Here is a tiny trained network, its code and every weight. The questions are about switching its units off for an input and a target symbol, where a switched-off unit gives its printed mean instead of its output.

import numpy as np


def w(rows, s, z=0):
    codes = np.array(rows[::2]) - 128.0
    scale = np.full(codes.shape[1], s)
    scale[-1] = z or s
    return codes * scale


def norm(h):
    return h / np.sqrt((h * h).mean(-1, keepdims=True) + 1e-5)


def f(y):
    return y / 2 * (1 + np.tanh(0.7978845608 * (y + 0.044715 * y**3)))


def softmax(a):
    e = np.exp(a - a.max(-1, keepdims=True))
    return e / e.sum(-1, keepdims=True)


def log_softmax(a):
    a = a - a.max(-1, keepdims=True)
    return a - np.log(np.exp(a).sum(-1, keepdims=True))


def net(x, mask):
    ids = ['ΓΞΣαζψ'.index(c) for c in x.split()]
    T = len(ids)
    res = E[ids] + P[:T]
    u = 0
    for l in range(2):
        r = norm(res)
        for j in range(3):
            rows = slice(3 * j, 3 * j + 3)
            q, k, v = (r @ M[l][rows].T for M in (Q, K, V))
            z = softmax(np.where(np.tri(T) > 0, q @ k.T / 3**0.5, -1e9)) @ v
            o = O[l][rows]
            res = res + np.where(mask[u + j], z, o[:, -1]) @ o[:, :-1]
        u += 3
        y = f(norm(res) @ A[l][:, :-1].T + A[l][:, -1])
        res = res + np.where(mask[u : u + 4], y, B[l][:, -1]) @ B[l][:, :-1]
        u += 4
    return log_softmax(norm(res)[-1] @ U[:, :-1].T + U[:, -1])


Q, K, V, O, A, B = {}, {}, {}, {}, {}, {}
E = w([
[192,149,167,44,168,163,171,127,240,100,89,129],'Γ',
[206,196,130,19,149,98,228,118,113,168,120,66],'Ξ',
[174,139,81,45,184,144,144,8,121,80,123,218],'Σ',
[143,168,191,17,111,163,33,113,112,140,88,203],'α',
[124,94,142,42,99,81,106,33,128,138,204,71],'ζ',
[166,17,197,219,207,85,110,157,88,153,94,123],'ψ',
],0.015)
P = w([
[175,156,110,41,106,87,56,219,100,71,158,66],'0',
[147,121,31,5,180,131,59,118,182,166,147,141],'1',
[124,155,94,16,185,89,104,125,165,153,73,79],'2',
[167,138,83,78,202,139,82,89,108,158,167,64],'3',
[167,137,129,93,179,104,89,73,144,152,107,95],'4',
[148,135,141,98,167,128,101,74,144,146,96,94],'5',
[130,137,149,106,154,141,121,73,148,145,87,98],'6',
[113,124,161,111,146,157,134,80,146,144,81,101],'7',
[101,124,168,120,136,165,148,79,144,147,84,112],'8',
[89,119,179,128,122,179,159,80,134,151,97,120],'9',
[73,120,191,137,115,184,173,80,140,158,109,127],'10',
[56,127,186,155,97,191,190,73,128,172,132,140],'11',
[43,127,204,160,89,201,206,73,127,172,145,147],'12',
[29,131,216,180,87,216,237,68,116,184,147,157],'13',
],0.015)
Q[0] = w([
[89,114,117,138,124,134,131,112,125,102,144,144],'0.h1',
[121,124,105,204,96,51,126,174,123,73,84,150],'0.h1',
[182,91,96,217,133,168,95,168,117,116,162,120],'0.h1',
[110,81,146,98,126,101,121,102,137,136,143,154],'0.h2',
[133,120,146,131,120,146,120,92,134,132,113,111],'0.h2',
[112,143,122,121,168,149,157,111,134,155,138,118],'0.h2',
[174,222,211,34,168,235,139,9,190,213,113,146],'0.h3',
[179,151,130,176,146,126,152,157,96,103,116,79],'0.h3',
[169,190,61,148,93,146,134,178,107,104,71,164],'0.h3',
],0.012)
K[0] = w([
[144,145,129,162,135,154,141,131,116,103,190,164],'0.h1',
[167,159,115,104,48,153,60,144,142,97,155,69],'0.h1',
[122,221,59,2,105,146,123,63,170,108,144,145],'0.h1',
[126,96,88,127,120,127,108,195,97,155,125,138],'0.h2',
[132,119,155,113,198,113,134,79,134,151,125,128],'0.h2',
[112,128,153,142,107,130,144,125,118,130,134,156],'0.h2',
[35,88,242,193,75,177,210,24,113,179,145,135],'0.h3',
[192,122,98,70,174,127,59,113,138,118,101,163],'0.h3',
[151,135,140,23,135,80,68,112,160,86,159,69],'0.h3',
],0.0094)
V[0] = w([
[178,92,133,109,122,94,106,165,71,11,92,92],'0.h1',
[143,58,159,111,206,148,151,145,107,188,160,179],'0.h1',
[159,188,123,103,73,159,126,119,122,50,166,122],'0.h1',
[187,186,182,67,17,155,88,176,220,145,210,88],'0.h2',
[132,67,156,189,202,119,166,211,183,240,127,102],'0.h2',
[111,69,166,180,97,127,44,140,82,254,98,146],'0.h2',
[101,141,159,120,98,115,100,36,170,106,161,27],'0.h3',
[82,146,115,108,164,122,159,110,96,236,111,126],'0.h3',
[202,225,173,99,168,216,165,127,87,53,72,144],'0.h3',
],0.0075)
O[0] = w([
[170,89,142,77,150,146,183,116,120,102,233,185,201],'0.h1',
[139,62,86,132,185,96,149,136,105,143,88,167,255],'0.h1',
[131,165,191,89,85,141,107,89,211,48,85,137,11],'0.h1',
[113,57,143,108,251,65,75,130,124,115,222,172,93],'0.h2',
[102,133,151,139,132,250,188,179,166,108,115,139,196],'0.h2',
[202,134,135,91,95,226,120,220,121,86,71,157,178],'0.h2',
[36,50,166,70,204,131,160,103,120,109,148,166,159],'0.h3',
[188,157,195,86,125,150,137,116,94,117,100,151,180],'0.h3',
[158,197,88,170,152,150,158,170,139,163,254,213,113],'0.h3',
],0.0083,0.0082)
A[0] = w([
[96,180,131,120,114,66,48,100,124,79,188,130,150],'0.n1',
[78,157,180,149,83,136,134,152,223,24,175,150,175],'0.n2',
[106,163,202,144,119,115,42,48,207,126,82,182,4],'0.n3',
[34,176,70,133,65,35,88,1,179,82,115,60,98],'0.n4',
],0.0092,0.0025)
B[0] = w([
[69,230,112,191,36,185,182,183,127,195,30,77,252],'0.n1',
[47,100,85,238,109,194,50,127,183,198,95,85,120],'0.n2',
[150,174,94,103,156,135,118,171,63,179,183,121,176],'0.n3',
[108,88,143,122,138,182,175,41,74,11,25,126,188],'0.n4',
],0.012,0.0019)
Q[1] = w([
[168,38,102,149,174,160,165,153,66,157,113,129],'1.h1',
[148,132,91,132,167,157,155,144,67,180,46,109],'1.h1',
[89,227,141,82,119,121,88,73,134,119,103,109],'1.h1',
[78,119,196,98,45,120,128,110,167,79,191,154],'1.h2',
[136,63,87,190,119,126,120,170,93,168,94,103],'1.h2',
[210,26,89,120,188,203,183,179,36,193,83,185],'1.h2',
[54,195,165,104,115,130,207,137,162,132,254,196],'1.h3',
[126,55,171,120,200,169,162,117,126,214,112,127],'1.h3',
[28,70,150,200,96,40,98,124,145,105,206,124],'1.h3',
],0.013)
K[1] = w([
[86,153,143,137,105,61,121,166,137,56,174,109],'1.h1',
[112,121,136,166,80,113,107,154,87,94,145,191],'1.h1',
[98,111,143,129,159,206,141,117,104,195,72,237],'1.h1',
[205,72,71,132,185,91,84,167,79,139,132,139],'1.h2',
[77,173,156,133,69,120,108,101,154,127,151,134],'1.h2',
[80,223,148,147,9,122,136,121,184,74,112,98],'1.h2',
[76,136,138,88,149,138,140,115,51,179,202,206],'1.h3',
[107,110,191,165,98,139,184,86,72,105,111,154],'1.h3',
[147,144,67,91,134,18,113,129,166,96,169,112],'1.h3',
],0.014)
V[1] = w([
[63,90,93,224,151,155,56,112,159,108,158,204],'1.h1',
[91,132,172,92,103,133,8,175,76,141,61,170],'1.h1',
[87,81,221,125,148,80,108,92,103,131,118,38],'1.h1',
[138,214,148,130,135,115,143,145,146,158,104,83],'1.h2',
[148,98,77,237,131,169,130,114,43,150,90,102],'1.h2',
[152,131,150,184,230,172,51,169,81,202,140,38],'1.h2',
[140,16,82,240,151,90,179,86,186,80,144,149],'1.h3',
[213,88,165,153,172,2,208,130,100,104,192,72],'1.h3',
[106,143,149,255,163,99,58,189,138,190,93,68],'1.h3',
],0.0095)
O[1] = w([
[172,118,146,109,113,89,195,142,83,134,84,157,62],'1.h1',
[110,118,183,82,134,170,151,54,111,136,115,105,158],'1.h1',
[174,103,79,99,130,165,99,125,132,146,77,145,79],'1.h1',
[73,93,100,129,111,84,153,119,179,153,137,137,231],'1.h2',
[126,199,121,92,202,119,113,153,109,121,147,122,2],'1.h2',
[95,156,82,101,147,108,88,142,144,72,70,100,184],'1.h2',
[114,108,65,134,102,141,128,101,175,98,49,81,60],'1.h3',
[155,175,75,8,180,131,86,107,136,94,112,100,110],'1.h3',
[204,85,98,114,179,166,89,125,128,163,128,138,126],'1.h3',
],0.014,0.0053)
A[1] = w([
[126,214,136,40,129,86,39,179,133,23,208,111,3],'1.n1',
[207,68,107,55,212,119,43,110,128,126,127,95,87],'1.n2',
[149,184,58,10,147,76,14,103,150,63,102,58,23],'1.n3',
[118,225,108,131,79,167,156,84,172,149,161,110,67],'1.n4',
],0.014,0.0061)
B[1] = w([
[110,249,128,121,228,229,88,214,44,76,101,50,170],'1.n1',
[210,92,145,143,66,193,112,113,123,193,59,89,246],'1.n2',
[36,175,160,145,136,73,158,157,127,36,213,184,214],'1.n3',
[208,167,109,170,94,93,211,213,141,106,67,164,132],'1.n4',
],0.018,0.013)
U = w([
[174,123,120,173,90,204,140,101,100,183,88,92,157],'Γ',
[183,140,177,157,109,112,128,103,80,146,255,177,83],'Ξ',
[93,120,49,156,93,137,78,123,186,125,169,123,198],'Σ',
[81,101,179,78,113,145,168,44,105,85,132,121,5],'α',
[176,160,102,131,66,51,191,144,85,88,75,165,101],'ζ',
[108,180,117,145,185,177,133,162,90,95,138,112,219],'ψ',
],0.0084,0.0024)

Each question gives the input, a string of symbols that net reads in full, and the target symbol t.
The units are the heads (3 rows each of Q, K, V and O) and the neurons (one row each of A and B). Each row of codes is followed by its name. A weight is (code - 128) times the scale printed after its matrix; where a second scale follows, it is the last column's (O, A, B and U).
mask holds one flag per unit, layer by layer, with each layer's heads first. A switched-off unit (its flag False) gives its mean, the last column of its rows in O or B, instead of its output. The means were averaged over made-up inputs and are rounded, as every weight is.
A unit's drop is (log p(t) with every unit on - log p(t) with that unit switched off) / (log p(t) with every unit on - log p(t) with every unit switched off).
The circuit of an input: a set's keep is (log p(t) with only the set's units on - log p(t) with every unit switched off) / (log p(t) with every unit on - log p(t) with every unit switched off). Starting from the 12 units with the biggest drops (on a tie, the unit counted first), units are removed one at a time, each time the one whose removal leaves the highest keep (on an exact tie, the one counted first), for as long as the keep stays at least 0.8.
units of the circuit, in order: the units of the circuit, biggest drop first
top k neurons: the k neurons with the biggest drops, biggest first
k most important neurons of layer l: the k neurons of layer l with the biggest drops, biggest first
which heads matter: for each layer, one digit per head in row order, 1 if its drop is at least 0.15 and else 0, layers parted by /
input ζ α Σ Ξ ψ Γ ψ α ζ Γ ψ Γ ζ, target Γ: which heads matter => 100 / 100
input α Σ ζ α ζ ψ α α ψ Γ ψ Ξ, target α: top 2 neurons => 0.n1, 1.n2
input ψ Ξ ψ Ξ ψ Σ α α ψ α α α Σ, target Ξ: which heads matter => 011 / 001
input Σ ζ α α Σ Σ ψ ψ ψ ζ Γ, target Ξ: units of the circuit, in order => 0.h1, 1.h2, 1.n2
input Σ Σ Γ Ξ, target ζ: units of the circuit, in order => 0.h1, 0.h2, 1.n4, 0.n1
input ψ ψ ψ α α α α Γ Σ, target ψ: which heads matter => 111 / 010
input ψ ψ α α Γ α Ξ ζ Γ Σ, target α: which heads matter => 001 / 001
input ψ ψ ψ Ξ Γ, target ψ: units of the circuit, in order => 1.h2, 0.h1
input α ψ ψ ζ Ξ ψ ψ Γ α ψ, target α: units of the circuit, in order => 1.h1
input ψ ψ α ψ ψ ψ, target ψ: which heads matter => 100 / 110
input Γ Γ ζ α ψ Γ Γ, target ζ: units of the circuit, in order => 1.h1, 0.h3, 0.h2
input Γ α ψ, target ζ: 2 most important neurons of layer 1 => 1.n3, 1.n2
input α α Ξ ψ Ξ, target α: which heads matter => 110 / 101
input ζ Γ ζ α α Σ, target Ξ: 2 most important neurons of layer 0 => 0.n1, 0.n3
input Ξ α ψ ψ ψ α, target Σ: units of the circuit, in order => 0.h1, 1.h1
input α α Γ ψ α, target α: top 2 neurons => 1.n3, 0.n1
input Ξ Σ Γ α α ψ Ξ, target Σ: which heads matter => 111 / 110
input ψ ψ ζ α ζ ζ ψ Ξ, target ψ: units of the circuit, in order => 1.h2, 0.h1
input ψ Ξ α ζ ψ α Γ Γ ψ ζ Σ α Γ Γ, target ψ: 2 most important neurons of layer 0 => 0.n1, 0.n3
input α Σ Γ, target Ξ: which heads matter => 101 / 001
input ψ ψ Ξ ζ Γ, target α: units of the circuit, in order => 0.h3
input ψ Σ Ξ ψ ζ ψ α ψ α Γ ψ, target ψ: units of the circuit, in order => 0.h1, 1.h2
input ψ Σ Σ Σ ψ Γ ψ ψ Γ Σ ψ Ξ, target ψ: units of the circuit, in order => 0.h1, 1.h2
input Γ ψ Ξ ψ ζ Γ Γ Σ ζ ψ ζ α Σ α, target Ξ: 2 most important neurons of layer 0 => 0.n1, 0.n4
input ζ Σ Γ, target α: units of the circuit, in order => 0.h2, 0.n4
input α ψ ψ α ψ Ξ α ζ Σ, target α: units of the circuit, in order => 0.h3
input Σ Σ α Ξ ψ ψ α ψ, target Ξ: which heads matter => 111 / 010
input Ξ α ψ ζ ψ α Γ Ξ α ψ, target Σ: which heads matter => 100 / 110
